Here is a tiny trained network, its code and every weight. The questions are about switching its units off for an input and a class, where a switched-off unit gives its printed mean instead of its output.

import numpy as np


def w(rows, s, z=0):
    codes = np.array(rows[::2]) - 128.0
    scale = np.full(codes.shape[1], s)
    scale[-1] = z or s
    return codes * scale


def f(y):
    return y / 2 * (1 + np.tanh(0.7978845608 * (y + 0.044715 * y**3)))


def log_softmax(a):
    a = a - a.max(-1, keepdims=True)
    return a - np.log(np.exp(a).sum(-1, keepdims=True))


def net(x, mask):
    res = np.array(x, float).reshape(1, 6) / 4 @ E
    y = f(res @ A[0][:, :-1].T + A[0][:, -1])
    res = res + np.where(mask, y, B[0][:, -1]) @ B[0][:, :-1]
    return log_softmax(res[-1] @ U[:, :-1].T + U[:, -1])


A, B = {}, {}
E = w([
[200,238,98,102],'x0',
[126,131,125,134],'x1',
[130,128,129,129],'x2',
[110,122,24,36],'x3',
[254,77,88,136],'x4',
[125,128,128,129],'x5',
],0.0093)
A[0] = w([
[1,169,183,16,110],'neuron 1',
[89,106,58,30,122],'neuron 2',
[180,65,73,81,109],'neuron 3',
[91,140,220,148,116],'neuron 4',
[142,159,88,42,232],'neuron 5',
[170,61,98,105,126],'neuron 6',
[155,200,128,153,213],'neuron 7',
[69,20,85,116,93],'neuron 8',
[147,181,123,92,36],'neuron 9',
[185,74,111,114,35],'neuron 10',
[106,67,186,96,117],'neuron 11',
[217,92,183,166,104],'neuron 12',
[156,130,105,133,164],'neuron 13',
[151,150,162,156,124],'neuron 14',
[149,125,152,92,2],'neuron 15',
[154,176,118,94,160],'neuron 16',
],0.013,0.0031)
B[0] = w([
[244,207,85,122,251],'neuron 1',
[75,89,254,46,221],'neuron 2',
[186,149,139,78,199],'neuron 3',
[166,117,220,161,195],'neuron 4',
[78,44,107,74,213],'neuron 5',
[194,158,159,101,180],'neuron 6',
[68,49,67,92,187],'neuron 7',
[104,80,53,174,206],'neuron 8',
[165,111,26,237,156],'neuron 9',
[195,207,47,149,170],'neuron 10',
[168,110,71,146,170],'neuron 11',
[106,167,169,99,202],'neuron 12',
[118,148,162,81,153],'neuron 13',
[70,93,185,187,157],'neuron 14',
[164,137,149,190,120],'neuron 15',
[72,37,82,142,173],'neuron 16',
],0.0084,0.012)
U = w([
[90,138,201,95,190],'0',
[111,161,120,136,253],'1',
[120,74,33,216,47],'2',
[164,255,129,101,12],'3',
],0.0097,0.0058)

Each question gives the input, the list of numbers given to net, and the class t.
The units are the neurons (one row each of A and B). Each row of codes is followed by its name. A weight is (code - 128) times the scale printed after its matrix; where a second scale follows, it is the last column's (A, B and U).
mask holds one flag per neuron, in row order. A switched-off neuron (its flag False) gives its mean, the last column of its row in B, instead of its output. The means were averaged over made-up inputs and are rounded, as every weight is.
A unit's drop is (log p(t) with every unit on - log p(t) with that unit switched off) / (log p(t) with every unit on - log p(t) with every unit switched off).
The circuit of an input: a set's keep is (log p(t) with only the set's units on - log p(t) with every unit switched off) / (log p(t) with every unit on - log p(t) with every unit switched off). Starting from the 12 units with the biggest drops (on a tie, the unit counted first), units are removed one at a time, each time the one whose removal leaves the highest keep (on an exact tie, the one counted first), for as long as the keep stays at least 0.8.
circuit, biggest first: the units of the circuit, biggest drop first
most important unit: the unit with the biggest drop
k most important neurons: the k neurons with the biggest drops, biggest first
drop when u is switched off: that unit's drop, to one decimal
input [4,-5,-8,8,1,-4], class 0: most important unit -> neuron 2
input [8,-6,-4,6,-4,5], class 2: circuit, biggest first -> [neuron 9; neuron 16]
input [2,2,1,8,7,-5], class 0: 3 most important neurons -> [neuron 2; neuron 5; neuron 1]
input [3,-6,-3,-4,8,-1], class 3: circuit, biggest first -> [neuron 10; neuron 12]
input [5,-3,-6,-4,1,2], class 2: 2 most important neurons -> [neuron 2; neuron 7]
input [-7,2,7,8,8,6], class 0: 4 most important neurons -> [neuron 2; neuron 1; neuron 3; neuron 6]
input [1,-1,1,4,6,-1], class 3: 3 most important neurons -> [neuron 10; neuron 3; neuron 6]
input [5,-3,-3,-7,6,-5], class 0: 2 most important neurons -> [neuron 1; neuron 12]
input [-5,5,6,-4,8,-6], class 3: circuit, biggest first -> [neuron 10; neuron 12; neuron 6]
input [-2,6,7,8,5,-3], class 0: 3 most important neurons -> [neuron 2; neuron 1; neuron 5]
input [8,7,-6,-8,8,-5], class 0: 3 most important neurons -> [neuron 12; neuron 1; neuron 14]
input [8,4,8,5,2,1], class 2: 2 most important neurons -> [neuron 9; neuron 16]
input [7,4,-8,7,3,-3], class 0: 2 most important neurons -> [neuron 2; neuron 8]
input [3,0,-8,-5,-8,-5], class 3: 3 most important neurons -> [neuron 1; neuron 2; neuron 5]
input [1,-7,-7,7,5,-5], class 0: 3 most important neurons -> [neuron 2; neuron 1; neuron 5]
input [-1,1,2,-1,-6,-4], class 3: most important neuron -> [neuron 1]
input [-8,4,-8,-3,-2,-3], class 2: drop when neuron 2 is switched off -> 0.1
input [-1,4,0,6,0,6], class 0: drop when neuron 2 is switched off -> 0.7
input [2,6,-1,2,8,0], class 3: drop when neuron 10 is switched off -> 0.2
